Each row has a class, written after it.
[-14   0   2  13  -4  14  -5   6  -5   2   3  -8  13 -12  -3   2  -1   3
  -6  -2  -5   0  -4   3   0  -2  -4  19  -4   5   7   3   6  -5   1   2
   1   8  -6   4  13]
Fogi
[  9  20  -4  -2   2   1   2  -2  27  -5   6  23   3   3  -9  10 -12   6
   1   1   8  10 -10  -2 -15  16   1 -26   1  -2 -20 -16 -10  -8 -15  -3
  21  12  14  -5 -13]
daf
[ -1   3   2   5  -1   2   3  -1  10  -3   2   5   8 -19   9  10 -10   5
   6  -2   3   5  -3   2   4   2   2  -1  -2  -1 -10  13   9  -3   6  -6
  -1   3  -4   3   4]
Fogi
[  7  24   7 -10  -4  -2  15  10  30 -14   5  20   0  -2   6  16 -14   8
   2   1   9   3  -8  -2   3   6   8 -32  -5   0 -14   0  -3 -14 -10  -4
   9   0   7   2  -8]
daf
[-26 -34 -33  52  -4  50 -43 -13 -54  17  21 -23  29  26 -34 -21  10   6
 -20  15 -24   3  15  35 -49  -2 -26  74  32  21  33 -35  -4   1 -15  23
  -4  15   1 -18  17]
karez
[  1   3 -12  32  16  23 -34 -18 -20  18   7   3  27   9 -44  10  -3  -3
  -4  -5   1  36 -13  11 -59  42 -13  11  23 -11 -18 -56 -19  15 -45   1
  43  25  17 -18 -20]
Kon
[-18 -25   7 -29 -26 -10  35  18  -9 -47   3 -23  -9 -34  64   2   5   2
   5  15  -3 -48  17 -11  76 -53  -5  24 -31  18  33  86  26 -16  58  -4
 -65 -37 -40  21  56]
Fogi
[ 25  35   1 -13  11 -22   7  -5  58  -2 -23  40  -5 -21 -20   3 -29   5
  20 -27  19  16 -16 -23  -7  26  21 -63  -2 -24 -50  -7 -15  14 -10 -23
  43  11  34 -14 -51]
rol
[-24 -25 -24  41   0  43 -42 -18 -67  11  21 -41  29  16 -35  -8  14  -8
 -17  13 -16  18   4  30 -52  21 -28  60  40   5  23 -50 -13   2 -30  18
   9  13   5  -6  21]
Kon
[-15 -19  -8  13 -11  20 -20 -10 -43  12   3 -16  22   6 -28 -14  16  -7
 -11  -5 -14   6  12  10  -8   5 -17  44  -1  10  12 -12  -1 -10  -4  14
  -9   5   5  -4   9]
Meke
[ -7  -4   6 -20 -19  -5  12  12 -31 -22  -9  -5  -1 -21  26 -18   6  -2
 -17  12  -2 -30   6  -1  48 -38 -15  25 -26  12  11  40   3  -3  41   1
 -41 -10 -14  12  28]
pizim
[  0   8 -17  28   7  18 -35  -7  -6  18  -4  13  12   9 -41 -18  -1   2
  -9  -2  -7  16   2  19 -35  11  -3  25  14   7 -12 -34 -15  23 -16   4
  40  19  14 -24  -8]
karez
[-24 -18 -21  21  -2  29 -25 -10 -48   3  16 -25  19  10 -18   1   7  -3
 -12   5  -6  10   2  16 -35  15 -17  37  19   4  16 -28 -10   0 -24  13
   8   8   4  -3  14]
Kon
[  0   7   0  22   5  15 -16 -12  12   3   2   2  20 -13 -23   7   2  -5
  -7  -9   2  15 -15   5 -12  20 -12  16  -2  -3 -16 -13  -4  13 -12  -6
  21  20  -2 -12   2]
Fogi
[ -2  -5  -1  12  -2   1 -11  -3  -9   4  -1   9  21   0 -25 -12   3  -4
   6  -7  -2  13   5  -6 -17  16  -2   6  -4  -1  -4 -22 -12   1  -5   6
   9   5   8  -7  -5]
Meke
[ 12  18  10 -22  -1 -27   8   6  15  -7 -12  29  -1 -15 -12 -10 -13   1
  15 -11   7  12   2 -20   4  11  14 -31 -20  -6 -26  -2  -3  -1  10 -11
  15   2   9  -8 -16]
Meke
[  1  16 -17   9   6  21 -31  -8   0  13   6   0  11  11 -42 -11   3  -7
 -20   2  -5  14  -4  11 -38  20 -20  16  22   9 -14 -52 -15   7 -24   7
  23  20  18 -15  -3]
daf
[ 17  22  16 -25  -1 -33  16  11  25 -11 -21  35  -3 -17  -3 -11 -12   3
  17 -14  11   7  -2 -24  21   5  19 -37 -24 -14 -30  10  -1   2  10 -17
  18  -6  10  -1 -20]
Meke
[-16 -39   2 -30 -32 -17  38  14 -52 -43   9 -32 -12 -26  81  -1  22  -5
   4  37  -6 -54  33  -6  72 -57 -13  29 -35  17  54  93  16 -16  65   5
 -86 -48 -48  22  63]
Kon
[-19 -36  -9 -37 -39 -11  36  13 -19 -51   1 -28  -8 -35  65 -16   7   2
   8  17  -3 -61  32 -15  71 -60  -6  13 -34  24  47  97   9 -17  76  11
 -84 -44 -27  17  51]
rol
[  9  17  -7  -7  -8  -4 -12  -2  16 -10 -14  16   6 -24 -26 -12 -18   5
   0 -10   1   8   0 -12 -11  10   3 -13  -4  -8 -21  -2 -24  28   4   5
  23   8  20 -16  -8]
rol
[ 29  42  17   0  12 -30   6   6  54   4 -14  63  -3  -2 -10  -2 -30  23
  20 -14  20  26 -17 -20 -12  22  33 -54 -22 -14 -42 -18 -15   3  -7 -20
  52  13  15 -13 -47]
karez
[-20 -18 -25   5 -14  33 -38  -9 -31  -6  -4 -37   9  -6 -35 -21   8  -7
 -22  -2 -16  -4  15  17 -19  -8 -22  53  16  13  16 -10 -19  15  -1  19
  -1   4  13  -8  20]
rol
[   4   14  -16   45   29   31  -56  -26   -4   20    8    5   31   20
  -80    5   -1   -9   -7  -18    7   64  -29   18  -87   70  -14    8
   51  -13  -36 -103  -33   25  -78   -2   87   39   31  -34  -31]
Kon
[-10 -22   4   9 -14  20  -5  -8 -22   1   9  -7   7 -13  10 -10   3   2
  -1   8  -9 -13  14   2  17  -9  -6  33   5  22  23  13  -4   1  17   7
 -34 -15 -13  -3  34]
Lakiv
[  9  21 -28  44  26  36 -47 -24  34  22  -5  14  31  14 -88  -5 -15   2
   2 -31   4  53 -34  11 -85  63  -7 -13  60 -23 -42 -98 -27  26 -78  -4
  85  41  59 -40 -58]
rol
[  8  20  -1  -6   3 -15   8   1  47 -15  -8  21   0 -12 -15   5 -20   9
  20 -20  14  19 -16 -18 -13  21  22 -47   4 -11 -25 -17 -15 -11  -5 -14
  31   5  26 -14 -33]
rol
[  3  12  -1  -2   0   7 -10  -4  11   2   3  10  -1   4 -15   7  -3   0
  -7   3   7   9  -7   2 -14  17 -11  -5  -2  11 -13 -24 -12 -11 -13  -5
  15  13   8 -10  -4]
daf
[ -1  12 -10  25   8  13 -21  -9  -5   1  -2   8  20   5 -40  -4  -3  -6
 -15 -13   5  25 -25   6 -26  21 -14   8   4  -3 -17 -34 -19   0 -22  -2
  28  29  10 -10 -12]
pizim
[-32 -34 -22  -6 -27  33  -9   6 -63 -11  18 -51   0   1  18 -14  23  -8
 -26  35 -20 -41  29  21  16 -35 -40  68   4  41  41  28   8 -17  35  23
 -65 -16 -15   5  61]
daf
[ 17  16  17  -9   2 -29  22   1  36 -18  -9  40  10 -14  -1   3 -13   4
  22 -22  17  16  -7 -26  13  17  17 -45 -26 -15 -26  12  -5  -6   6 -14
  15  -5   6  -5 -21]
Meke
[ 14  12  14 -14   1 -21   6  -5   6 -21  -3  13   2  -9   9   8   4  -5
   7  -7  13   5  -7 -16  12  10   2 -15 -23  -9  -7   2 -12   7   5  -6
  14  -3  -5  -2  -3]
Kon
[ -3  17  -5  24  11  13 -20 -11  -5  -1  -6  14  16   6 -39   0 -13   1
 -13 -14   5  26 -23   9 -31  20  -6   3   9  -4 -18 -44 -17  -5 -30  -3
  26  24  16 -13 -17]
pizim
[ -3   0  -5 -13 -13   2   7   2 -15   1   5  -2  -9  -3  24  -3   8  -2
  -5  25  -2 -25  10   7  20 -15 -18  15 -13  16   7  16  10 -11  16   0
 -36  -8  -9   1  17]
daf
[ 25  51   6  26  30  -5  -6  -7  42  12 -12  63  20  11 -50   4 -35  11
  -1 -27  16  50 -41  -7 -58  42  19 -61  16 -29 -54 -64 -22  -3 -53 -17
  76  42  34 -17 -66]
pizim
[ 18  27  15  18  20   8 -10 -17  36  25   2  44   3   7 -26   3 -23  12
  14 -21  15  33 -20 -15 -35  47  19 -38  20  -9 -29 -41 -16  -3 -41  -9
  40  21  20 -13 -39]
Lakiv
[ 25  49   8  13  29 -10  -1  -6  57   0 -11  57  16   4 -41   9 -25   7
   3 -27  24  49 -45 -10 -37  43  16 -59   9 -26 -56 -58 -17   0 -44 -24
  69  34  27 -20 -61]
pizim
[ 18  12  13  -1   8  -8   5  -8  31   7  -3  20  -4  -4   1   1   2  -1
  12 -10  10   8 -15 -19  11  14  11 -17  -6   5 -13  -6  -6   1  -2 -10
  -3  -5  -3  -8 -11]
Lakiv
[ 37  47  25 -23   4 -60  33  13  63 -19 -21  66 -22 -16  25  -1 -26  14
  27 -15  22   0  -6 -34  39  -4  40 -72 -44 -10 -37  31  -6   1  35 -27
  23  -8  -2  -4 -29]
karez
[ 25  28  38 -35  -6 -51  42  18  50 -21 -23  47 -16 -37  44  18 -23  10
  21 -13  19 -17  -6 -44  61 -16  27 -53 -63 -10 -28  71   9  -8  44 -22
  -9 -11 -24  19 -10]
Fogi
[-18 -10 -18  20  -3  34 -20  -9 -34  -8   9 -21  27   5 -24 -17  11  -7
 -21   3  -5   3 -11  18 -10  -1 -28  43  13  15  15 -29  -9 -11 -12   6
  -9  16  -1  -8  13]
pizim
[ 19  35  10  -4  16 -25  17  -1  47 -14 -15  49   3 -12  -5   9 -21   4
  15 -18  28  21 -33 -13   6  20  19 -57 -12 -16 -38 -18 -11 -11 -16 -29
  32  12   9  -6 -41]
pizim
[ -6   4  -1 -19 -14  -6   1   0   2 -16 -11   3  -6 -21   1 -15 -11   5
   3  -6  -3 -16  13 -12  10 -12   2  -2 -16   2   1  19  -7   2  26   3
  -7  -4  11  -6   0]
rol
[  36   48   32  -46    1  -73   59   16   65  -35  -25   74  -28  -29
   45   18  -36   17   27  -17   38    7  -33  -43   52   -6   37 -101
  -60  -18  -47   43    8  -20   22  -36   11   -5   -2    3  -38]
pizim
[  6   9   3  -4   2  -4 -10  -9 -15  -6   2  10   5 -12  -5   2  -7  -1
   2   4   3  11   3   0 -10  15  -4  -2  -1  -8  -9 -13  -9  16 -14  -5
  17   3  -1  -8   0]
Kon
[  2  21  11   0   3   0  -4   0  22   2  -4   9   2 -17 -12  13 -17   6
  -2 -16   4  19 -13  -7   3  15   8  -7  -1  -5 -22  -9  -1  -2 -12 -12
  27  13  11  -4 -12]
Fogi
[ 21   2  31 -41 -10 -35  57   7  42 -25  -5  41 -25 -30  77   8 -11  13
  33   1  20 -34   3 -32  81 -26  30 -51 -31  -3   3  84  21 -11  34 -21
 -46 -41 -25  18   2]
Lakiv
[  4  20   4   8  13  -1 -19  -3  24   5  -7  13   4 -14 -30   2 -10  -4
  -3 -17   3  23 -14  -5 -16  18   1   2   2  -6 -30 -18  -1  11 -17 -14
  39  18   6 -14 -14]
Fogi
[-13   9 -16  38  16  50 -62 -14 -19  39   2 -18  24  12 -82  -8   1  -9
 -36 -14 -20  40 -14  26 -72  36 -26  57  42  -3 -21 -81  -6  30 -53   7
  64  45  30 -25 -11]
Fogi
[-15 -14 -19   7 -11  27 -22  -8 -28   0  14 -31   8   7 -10  -7  21  -9
 -19  17  -9  -9   6  18  -2  -3 -34  50   7  24  17 -13  -5 -10  -2  14
 -25   1  -3  -3  28]
daf
[ -6 -14  20 -37 -27 -30  37  19  -3 -29  -7 -16 -18 -37  67   8   8  -2
   5  12   4 -44  12 -25  87 -46  -1  12 -61  20  16  95  22 -20  73  -7
 -70 -31 -43  25  41]
Fogi
[ -1  -1  -5  -6  -6   7 -12  -5   7 -13 -10  -6   0  -6 -13  -5  -5   3
   7  -9   2  -2  -1   0  -3   2  -3   3   3   3  -4 -11  -9  -3   2   1
   2  -1  17 -10 -11]
rol
[-14 -23 -13  10  -5  13 -12  -8 -22  -2   8 -13  27  -3 -19 -14  14  -7
   5   2  -4   6   7   5 -12   9 -13  25   0  12  10 -18  -3  -7   1   7
 -11   1  -1  -8   9]
Meke
[-14  13   4  17   3  27 -43  -8 -16  24  -2 -13   9  -3 -41  -5  -2   0
 -22 -13  -6  21  -8  15 -32  21 -16  43   8  -1 -13 -45  -3  15 -30   5
  33  29  18  -7  -1]
Fogi
[-20 -24  -2  20 -15  14  -9  -1 -54 -19  12 -19  14  -9  17   0   7  -2
  -3  17  -6 -11  21  13   2 -11 -13  36   2   7  34  21 -12  -1   2  15
 -26 -17 -22   6  40]
Kon
[  7   2  17 -56 -22 -38  48  18  19 -32  -9   0 -33 -20  73   8  10   3
  10  23  12 -49   9 -23  86 -41  -1 -17 -54  16   8  71  16 -28  62 -15
 -64 -38 -25  21  25]
daf
[-13 -10 -22  41  14  35 -55 -21 -41  22  10 -24  28  22 -57  -7  12 -11
 -15   0  -8  37  -7  21 -70  39 -26  47  39   0  -2 -84 -24  12 -45   8
  42  25  17 -18  -3]
Kon
[ 30  42  16  -8  10 -30  12   1  78 -23 -20  47   2 -16 -16   4 -27  10
  29 -28  23  27 -25 -25  -9  26  31 -74  -7 -21 -43 -27 -22   1 -10 -23
  49   4  25 -18 -47]
rol
[-18 -25 -10  29  -9  50 -39 -19 -45  18  12 -35  18   9 -28 -18  26  -8
 -29   3 -23  -2   8  18 -13  -1 -29  81  18  19  33 -12 -11  18 -17  28
 -22   3  -5  -6  34]
Lakiv
[ -8  -9  -7  25   3  31 -19  -8  -2  16  12   4  14   2 -23   3  -2   1
  -1  -6  -3  16  -5   9 -24  18   0  18  28   9   2 -21  -5   9 -31   5
   5   3   5 -16  -1]
Lakiv
[  7   6  27 -42 -18 -36  26  22  12 -21 -15  11 -22 -37  47   5  -8   6
   4   2   7 -24   7 -26  64 -35  12  -4 -49   2  -8  69  18  -3  53 -12
 -28 -19 -22  22  15]
Fogi
[ -6 -22   6 -14 -13   2  22   1  -5 -13   5   5  -6 -16  41  -2   4   6
  10   6  -2 -34  11  -9  46 -26   6  11 -11  16  24  53  19  -6  25   3
 -54 -29 -24  10  25]
Lakiv
[-22 -29 -15  38   0  54 -49 -19 -47  28  11 -29  16  15 -42 -14  20  -8
 -22  -1 -20   5   3  20 -31  12 -31  78  34  22  21 -34  -6  13 -25  21
  -9  10   6 -18  21]
Lakiv
[ -30   -6  -38   59   13   57  -66  -27  -33   35   16  -23   42   25
 -100  -15   13  -14  -18  -15  -10   60  -11   36 -101   60  -30   52
   40    3    1 -105  -25    9  -73   14   59   45   34  -45  -13]
Meke
[ -6  16  -7  27   7  23 -10   2  -2   0   5  24  37  -5 -29  -4 -16   5
  -6  -9   5  19 -19  12 -26  17   0 -10  20   0 -17 -34 -12  -4 -32   3
  22  22  11 -11 -17]
pizim
[ -12   23  -22   56   19   50  -57  -22  -29   38    5    9   41   16
  -86  -23   -8   -4  -32  -11   -9   47  -22   33  -88   45  -23   33
   45  -10  -20 -101  -28   19  -70    8   62   56   37  -29  -26]
pizim
[ -7   4  11   4  -5   7 -14   0  -8   5  -3  -3   6 -15  -8  -5  -1  -2
 -14  -4  -6  -2   5  -7   8  -1 -13  29 -11   6  -3   7  -2   8   9   2
   3   9  -9  -1  16]
Fogi
[ 13  13  20 -20  -5 -28  17   9  20 -20 -10  27   0 -17   3 -10  -7  -1
  17  -9  17   7  -1 -21  17   7  15 -32 -25 -10 -16  12  -8   0   7 -10
  11 -10   1   0  -9]
Meke
[-39 -20 -32  51   2  86 -72 -19 -64  37  22 -59  40  21 -64 -17  24 -12
 -50   2 -31  16   7  54 -63  17 -45 114  59  11  14 -65  -3  25 -47  32
  14  32  16 -10  22]
Fogi
[-12 -12 -11  15   1  20 -32 -10 -42   2   8 -26  12  10 -21   0  11  -7
 -12   4  -3  14   4  12 -30  16 -20  40  12   4   6 -26 -16   3 -11  11
   8   7   1  -4  10]
Kon
[ -8   6  -3  14   6  12 -17  -4   1  17  -4 -12   8  -6 -20   3   1  -2
  -9  -6  -2  11  -9  -2  -9  13 -11  23  -2   4  -8 -22  -3  -4  -6  -8
   5  16   3  -4  -3]
Fogi
[-10 -12  -5 -20 -22   1   4   2 -10 -28  -7 -15  -1 -29  18 -16  -2   3
   3   2  -3 -31  20  -4  30 -27  -5  15 -13   4  19  42  -3   2  38   8
 -36 -19   1   6  18]
rol
[ 15  14  17 -21  -8 -30  23   7  14  -9 -15  35   3 -24  11 -10 -10   2
  17  -5   6   1  10 -18  28  -4  20 -32 -29  -9 -20  30   2   0  19 -10
   0 -14  -2   3  -8]
Meke
